Facts:
gizok kidezek:b napli:neno zatrom:299
stodes kidezek:a napli:mitek zatrom:403 trorasi:mepli
flunik kidezek:a napli:pezun zatrom:299 trorasi:foma
pidam kidezek:b napli:kebrek zatrom:403
bive kidezek:a napli:pezun zatrom:299 trorasi:stigo
klaklal kidezek:b napli:trufar zatrom:403 trorasi:zesa
trudugrur kidezek:b napli:mitek zatrom:299 trorasi:getruk
kire kidezek:b napli:drustem zatrom:299
bradun kidezek:a napli:fiple trorasi:luklur
purol kidezek:a napli:sofluk zatrom:299
brefer kidezek:b napli:grosatre zatrom:403
stomo kidezek:a napli:pasi trorasi:pluroskam
truduk kidezek:a napli:flasus zatrom:299 trorasi:mukla
plapi kidezek:b napli:neno zatrom:299 trorasi:gizok
vuvel kidezek:a napli:kebrek zatrom:403 trorasi:pidam
zodri kidezek:b napli:drustem zatrom:403 trorasi:druru
bove kidezek:b napli:pluroskam zatrom:299
fadri kidezek:a napli:zegrosin zatrom:299 trorasi:lifla
grosatre kidezek:b napli:sofluk trorasi:vaklofles
rapu kidezek:b napli:naste zatrom:403 trorasi:klutrofek
rastun kidezek:b napli:tebo zatrom:403 trorasi:gakle
sokla kidezek:b napli:pluroskam zatrom:299 trorasi:lotigre
brebruskar kidezek:a napli:naste zatrom:299 trorasi:mitek
tratre kidezek:a napli:gredos zatrom:299
pibis kidezek:a napli:gredos zatrom:299 trorasi:koper
klufla kidezek:b napli:figrir zatrom:403 trorasi:flodrak
mukla kidezek:a napli:flasus zatrom:403 trorasi:girorur
fegregrar kidezek:a napli:kebrek zatrom:299 trorasi:vuvel
flivan kidezek:a napli:dizivil zatrom:299
zakil kidezek:b napli:dizivil zatrom:299 trorasi:flivan
tuskin kidezek:a napli:bradun zatrom:299
lifelo kidezek:a napli:tebo zatrom:403 trorasi:tropim
pladro kidezek:b napli:drezol zatrom:299 trorasi:mimoskik
tebo kidezek:b napli:sofluk trorasi:seplogek
drezol kidezek:a napli:pasi trorasi:stomo
zesa kidezek:a napli:trufar zatrom:299 trorasi:plimun
mitek kidezek:a napli:naste trorasi:trufar
rupum kidezek:b napli:naste zatrom:299 trorasi:drustem
drustem kidezek:b napli:naste trorasi:brebruskar
stidribin kidezek:a napli:trufar zatrom:299 trorasi:klaklal
koper kidezek:a napli:gredos trorasi:treste
telo kidezek:a napli:fiple zatrom:403 trorasi:bufem
pezun kidezek:a napli:zegrosin trorasi:dadrobam
saso kidezek:a napli:stomo zatrom:299
lerak kidezek:a napli:fiple zatrom:299 trorasi:flapel
sofluk kidezek:b
skena kidezek:b napli:tebo zatrom:299 trorasi:trasa
grupli kidezek:b napli:kebrek zatrom:299 trorasi:driklin
tropim kidezek:b napli:tebo zatrom:403 trorasi:skena
fladren kidezek:b napli:koper zatrom:299
zefak kidezek:a napli:tebo zatrom:299 trorasi:rastun
gakle kidezek:a napli:tebo zatrom:299 trorasi:lifelo
regrede kidezek:a napli:pluroskam zatrom:403 trorasi:sokla
getruk kidezek:b napli:mitek zatrom:403 trorasi:fivil
lotru kidezek:a napli:dadrobam zatrom:403 trorasi:pilos
grobrostir kidezek:a napli:fiple zatrom:403 trorasi:telo
samestik kidezek:a napli:stomo zatrom:299 trorasi:saso
seplogek kidezek:a napli:sofluk zatrom:403 trorasi:mago
klutrofek kidezek:b napli:naste zatrom:403
klenogar kidezek:b napli:zegrosin zatrom:403 trorasi:pezun
pasi kidezek:a
druru kidezek:b napli:drustem zatrom:299 trorasi:ploste
flapel kidezek:a napli:fiple zatrom:299 trorasi:grobrostir
festuk kidezek:a napli:reklen zatrom:299 trorasi:keliklik
treste kidezek:b napli:gredos zatrom:403 trorasi:tratre
mimoskik kidezek:a napli:drezol zatrom:299
tiri kidezek:a napli:flasus zatrom:299 trorasi:truduk
graflapan kidezek:b napli:dadrobam zatrom:299 trorasi:belir
fivil kidezek:a napli:mitek zatrom:299 trorasi:teflam
steklon kidezek:a napli:pasi zatrom:299
niben kidezek:a napli:gredos zatrom:299 trorasi:samu
flastak kidezek:a
pludasti kidezek:a napli:dizivil zatrom:299 trorasi:klogi
vaklofles kidezek:a napli:sofluk zatrom:299 trorasi:purol
kegro kidezek:a napli:gredos zatrom:403 trorasi:niben
pezas kidezek:a napli:reklen zatrom:403 trorasi:kidem
plitrum kidezek:a napli:flastak zatrom:299
flafli kidezek:a napli:stomo zatrom:403 trorasi:kuva
pilos kidezek:b napli:dadrobam zatrom:299 trorasi:flezi
stigo kidezek:a napli:pezun zatrom:403
trufar kidezek:a napli:naste trorasi:rapu
figrir kidezek:a
fleflor kidezek:b napli:reklen zatrom:299
brusim kidezek:a napli:zegrosin zatrom:299 trorasi:fadri
libo kidezek:a napli:lifla zatrom:299
bufem kidezek:a napli:fiple zatrom:403 trorasi:bradun
gobru kidezek:b napli:dadrobam zatrom:403 trorasi:nubetre
neno kidezek:a napli:flastak trorasi:dizivil
mevir kidezek:a napli:grudon zatrom:299
plazaska kidezek:a napli:tebo zatrom:299 trorasi:zefak
trasa kidezek:b napli:tebo zatrom:299
lotigre kidezek:b napli:pluroskam zatrom:403 trorasi:bove
samu kidezek:a napli:gredos zatrom:299 trorasi:grikloses
kebrek kidezek:b napli:lifla trorasi:libo
pibrita kidezek:a napli:stomo zatrom:299 trorasi:truzim
kuva kidezek:a napli:stomo zatrom:299 trorasi:flavok
skolir kidezek:a napli:fiple zatrom:299
dizivil kidezek:a napli:flastak trorasi:plitrum
nege kidezek:b napli:naste zatrom:299 trorasi:rupum
truskil kidezek:b napli:tebo zatrom:299 trorasi:plazaska
mago kidezek:a napli:sofluk zatrom:299 trorasi:grosatre
flodrak kidezek:b napli:figrir zatrom:299 trorasi:grudon
foma kidezek:b napli:pezun zatrom:299 trorasi:bive
pluroskam kidezek:a napli:pasi trorasi:steklon
naste kidezek:b
ploste kidezek:b napli:drustem zatrom:299 trorasi:kire
zegrosin kidezek:a
grikloses kidezek:a napli:gredos zatrom:299 trorasi:zorogim
klogi kidezek:a napli:dizivil zatrom:299 trorasi:kugral
plimun kidezek:a napli:trufar zatrom:299
mepli kidezek:b napli:mitek zatrom:403
truzim kidezek:a napli:stomo zatrom:299 trorasi:flafli
trena kidezek:a napli:dizivil zatrom:299 trorasi:pludasti
lifla kidezek:a napli:zegrosin
teflam kidezek:b napli:mitek zatrom:299 trorasi:stodes
dadrobam kidezek:a napli:zegrosin trorasi:brusim
belir kidezek:b napli:dadrobam zatrom:299 trorasi:lotru
luklur kidezek:a napli:fiple zatrom:299 trorasi:dubatra
reklen kidezek:a napli:naste trorasi:nege
kidem kidezek:a napli:reklen zatrom:299 trorasi:fleflor
bredro kidezek:a napli:lifla zatrom:299 trorasi:kebrek
flezi kidezek:b napli:dadrobam zatrom:403 trorasi:gobru
girorur kidezek:a napli:flasus zatrom:299
taris kidezek:b napli:grudon zatrom:299 trorasi:mevir
gredos kidezek:a
fiple kidezek:a
flavok kidezek:a napli:stomo zatrom:299 trorasi:samestik
nubetre kidezek:b napli:dadrobam zatrom:299
dubatra kidezek:b napli:fiple zatrom:299 trorasi:skolir
zorogim kidezek:a napli:gredos zatrom:403 trorasi:pibis
driklin kidezek:a napli:kebrek zatrom:299 trorasi:fegregrar
fleken kidezek:a napli:sofluk zatrom:299 trorasi:tebo
pedruko kidezek:a napli:lifla zatrom:299 trorasi:bredro
flasus kidezek:a napli:figrir
keliklik kidezek:b napli:reklen zatrom:299 trorasi:pezas
gopin kidezek:a napli:sofluk zatrom:299 trorasi:fleken
grudon kidezek:a napli:figrir trorasi:flasus
kugral kidezek:a napli:dizivil zatrom:299 trorasi:zakil

Known rows:
libo: [  9   7  -6  11  -1 -15   0  -4 -14  -5   0  -8   3  19  -5   6 -26  16
  -2   1  19  -6   8   4 -13 -14  -5  16  10  -8 -11 -20   4  -2  -6  -2
  14  14   2]
lotigre: [-17  -6  16   7  -6  21  12   7  18   2  12  21  -1 -39  -1   9   6 -13
 -32  -3 -47  15  -6  -5  23  30  -2 -28  -6  14   8  39   3   7  13  17
   1 -20   3]
lifla: [ 32 -31   0   9 -21  10  17   4   9   4   4  -7  11   1 -13  -3 -34  18
  -3 -38  50 -27 -14 -20   4  -1   4  12   9  25  -3 -24 -32 -21 -30   9
  10 -22  21]
pibis: [ 29   6 -10   6  -5  -6  -6 -25 -12 -11   3 -30  14   6  -7 -10 -14  15
   9  -3  23 -11 -18  -8   4 -32  16  11  13  -1 -29 -25  -6   2 -29   2
  -8  17  -8]
fadri: [ 17   7  -7  12  -3 -10   2 -13 -15  -6   2 -19   8  15  -8  -1 -27  19
  -1  -4  24 -11  -2   0  -3 -22   1  19  14  -3 -18 -23  -2  -3 -16   2
   9  14  -1]
taris: [-40   8  -1  -5  16  -4  -7   4   3   0  -5   4 -23   7   5   7  21  -3
 -17  29 -28  17  32  25 -19   4   6   6 -22 -15   8  11  29  -4  50 -16
   0   5  -4]
klufla: [-35   1  19   5  -3   8   9  23  12  21   0  32  -7 -26   8  14  23 -11
 -19  17 -53  18  12   8  12  57 -14 -27 -15   8  30  38   7  11  38  10
  -4 -19   2]
dadrobam: [ 10 -28   3  -1  -6  -5  13  26   8  10  -2  19   2  16  -2  11 -22   8
   3 -21  33  -9  13  -4 -11  26  -8   4   4   8  18 -14 -10 -17   8   2
  15 -22  27]
vaklofles: [ 27  10 -14  16 -10  -2  -7 -31 -16 -22   2 -27  15   0 -13 -21  -9  11
  19 -19  27 -13 -29 -10  10 -43  16  24  16  14 -35 -21 -16  -3 -47   0
  -4  12 -10]
regrede: [ -2  -3  15   1   3 -13   2  37  -3   9   1  50  16   0  16  20   0 -21
   6   6 -29  27   8  -3   9  48 -31 -47  20  -8  29  31  16  16  16  14
  11  -8  13]
fivil: [  2  14   1 -15  14 -13  -3  -2 -13   0  -8   1  -4  18   7   1  -1  -7
  16  11   6  -5   4   1 -17 -12 -13   6   3 -23   2 -15   7   5  -8  -7
   4  22  -9]
mukla: [ 11   0  12  10 -14  -6   5  19  -7  19   0  26  22  -7   8   9   0  -4
  11   4 -16   6 -10 -11  18  44 -19 -36  15   5  19  12  -7  14  -2  17
  -5  -9   3]
figrir: [ 18 -29  -5 -16   0   4 -10  14  11  17  -1   3   2  16   6  -1   1  -3
  19 -16  38  -3   1 -13   9  10   2 -15  10   6  19  -3 -14  -8   1  -6
  -9 -19  15]
samestik: [ 33   1  -9   0   1   0  -5 -22  -6 -26   7 -21  18   4  -5  -5 -23   1
  -1 -16  20   0 -18  -6   6 -47  17   1  19  -9 -37 -11   4   0 -33   5
   0  16  -1]
zodri: [-38   6  25  -6   0  15  14  25  16  24   1  32 -14 -28   7  12  23 -22
 -16  15 -56   8   8   1   6  53 -26 -21 -21   4  36  37   1  15  26  10
   1 -12  -3]
gredos: [ 19 -27  -7 -15  -2   4 -12  13  13  17   0   3   4  14   5   0   1  -3
  20 -15  35  -4   1 -11   8  13   1 -16   9   7  18  -3 -13  -5   3  -5
  -7 -21  15]
gakle: [  8  15 -12  11  -1 -14 -12 -15 -18 -22  -7  -9   7  11  -5 -17   1   3
  27  -8  16   2 -16   1   2 -28   6  23  14   5 -18  -7  -4  -4 -27  -8
   7  10  -7]
flodrak: [-32   9  -2  -1  11   2  -6  -1   5  -3  -2  -7 -21   1   2   3  19   0
 -18  23 -24  13  23  19 -11  -6  11   7 -18 -10  -1   9  22  -2  40 -12
  -5   3  -6]
pasi: [ 23 -36  -3 -22  10   9  -7  17  17  -4   6  10   7  10   5   8 -10 -16
   5 -30  33   7   1 -10  10  -5   3 -27  17   0  14  11  -1  -8  -6  -4
   7 -20  23]
pladro: [-37   4   2  -7  23  -1  -9   3   8 -10  -3  10 -25   4   7  11  14 -13
 -26  20 -32  25  29  28 -17  -8   7  -1 -18 -19   2  20  35  -2  48 -14
   7   3   0]

Rows:
No name comes twice in this set of rows, the named rows included.
[  9   5  10  17 -17  -5   5  12  -8   4   1  28  21 -16   1  -4   2  -6
  24 -10 -13   3 -23 -13  28  33 -19 -17  21  19  11  19 -17   9 -24  17
   4 -13   2] : seplogek
[ -7   7 -10   7  -3  14  -6 -30   4  -1   8 -40  -7 -14  -8 -10  12  18
 -21  13  -7  -4  -3   8   7 -25  32  15 -18   5 -25 -10   1  -3  13  -2
 -23   2 -15] : zakil
[ 10   0  15  20 -18  -8  14  24  -7  17   6  32  18  -8   0  15 -19   4
   0  -2 -11   2  -3 -12  15  47 -28 -20  16  10  20   9  -8  13  -5  19
  16  -9  12] : lotru
[ -9   7  -9  -7  14 -32 -15  13 -18  10 -14  11   1  37  18   8  10   4
  19  35  -1  17  28  17 -18  12  -5 -12   7 -31  10 -12  28   6  39 -12
  -6  16  -1] : trena
[  9  14 -14  25 -18  31  -2 -59   4 -32  14 -54  -2 -41 -32 -36   3  19
 -14 -29   7 -21 -44 -10  24 -62  43  49 -12  43 -55  -7 -31 -12 -51   2
 -11   0 -22] : trasa
[-31   2   0  -5  20   4  -6  -3   9 -15   0  -1 -19  -1   3   7   9  -8
 -27  14 -27  19  22  22 -12 -13  13   2 -15 -14  -6  17  31  -1  35  -9
   6   6  -2] : sokla
[ -3   9  -8  -4   9 -24 -13   5 -18   7 -11   2   4  29  13   6   7   7
  17  28   6   9  20  10 -13   2   1  -8   8 -26   2 -14  21   6  25  -7
  -9  13  -3] : pludasti
[-21 -28   7   2  -8  21  17  14  27   9   4   4 -22 -12 -10  10  -6   7
 -31 -18   4  -5  17   6  -9  21   5  16 -25  22  17   4 -12 -25  28  -2
  11 -33  22] : kebrek
[ 21 -29  -7 -15  -4   2 -12  14  12  21   1  -3   5  15   7   1   5   1
  22  -8  38  -3   5 -12  10  14   5 -22   7   8  18  -8 -14  -6   7  -6
 -16 -22  14] : flastak
[ 20 -30  -1 -13  -6   2   3  15   8  12  -5   4  10   9   8  -4   0   2
  21 -16  31  -7  -6 -10   1   8   8 -16   7   9   8 -13 -14 -16  -1  -2
 -16 -23  14] : flasus
[-18  12  -6  -1  17 -31 -16  16 -19  -9 -15  24  -5  33  12   2  11 -11
  28  19  -2  22  21  18 -22   4 -15   5   6 -20  11   2  26  -2  22 -17
  16   9   2] : gopin

The same objects again, as new rows of numbers:
Known rows:
flivan: [  3  36 -11  22 -23 -22   0  -7   2  23 -12  19  17]
flapel: [-19  -4   0 -22  -8  26  15  -6   4  -7   7 -21  26]
pezas: [ 26  -2   3 -18 -14  11  -8   7 -22   9  -3  11 -27]
fleflor: [ -4  19   0  40  20 -38  -6  13  15  18   8  17  -9]
pluroskam: [ 13  -3 -14   6 -21 -11 -16  -6   6  15 -35   9   0]
pasi: [  7 -10 -13   0 -27   1 -24  -2   6  13 -33  -6   0]
regrede: [ 12 -24   9 -46 -10  39   0   1 -22 -13  -4   2 -27]
steklon: [  5  26 -19  16 -16 -28  -1  -7  14  30 -11  20   2]
niben: [-18  -3  -2 -22  -8  27  16  -7   3  -7   7 -22  26]
libo: [  6  25 -24  14  -9 -24   5 -15   8  21  -4  14   8]
mimoskik: [  3  26 -18  15 -15 -27  -1  -8  13  30  -8  18   4]
pilos: [-19  -6   2  12  32  -7   6   2   8 -16  14   1  -3]
gizok: [ -2  18   2  42  17 -34   0   8   8   8   5  21  -6]
lifelo: [ 38   0   7 -17 -13  -3   0  -6 -20   7   3  13 -27]
tropim: [ 35  -9  20  10  24 -18  -3   9 -16  -2  17  20 -49]
vaklofles: [  5  26 -10  11 -13 -25   5 -11  10  19   0   8  12]
fegregrar: [-12  10 -14  -8  -7   2   8 -12   6   1   1  -1  17]
rastun: [ 22 -20  26  -7  26   0  -1   9 -18 -19  20   9 -44]
pibis: [ -4  14 -11   1  -9  -1  13 -10   7  15   3  -7  20]
nege: [-32 -11  19  -2  28  12   1  18   8 -24  13 -12   1]

Rows:
No name comes twice in this set of rows, the named rows included.
[-19   0 -10 -19  -5  15   9 -12   3 -12   3  -9  20] : driklin
[ -4   9   2  31  24 -25   7   5  13  10  17   7  -3] : dubatra
[-23  -8   6   7  30   4   5   5   7 -23  14  -3  -1] : foma
[ 22 -16   2 -31 -12  19  -5   0 -18   4  -8  16 -35] : flafli
[ 10 -12  16  23  12 -15 -16   6   5 -15  -2 -19  -5] : sofluk
[  9 -26  26 -13  27  15  -6  23 -21 -18  14   6 -42] : getruk
[ -5 -13   6 -12 -25  30  -5  -3 -13 -28 -27 -18  29] : neno
[-18  13  -6  -9 -12   5  -1   0   8   4  -2  -6  19] : fivil
[ 29  -3  14  20  20 -21 -12  20 -14  12   7  26 -51] : rapu
[ 24 -16  10   4  28  -7  -4   8 -19  -7  12  21 -52] : flezi
[ -1 -15 -12 -14 -11  17  -6 -16  -6 -19 -19 -15  16] : pezun
[  6 -16  22  12  19 -11  -5   2   3 -32   2 -14  -5] : tebo
[ 10  31 -14  17 -16 -29   4 -13  11  26  -1  13  11] : purol
[ 10   9   0  14 -33   5 -14  -3 -18  -7 -40   4  26] : dizivil

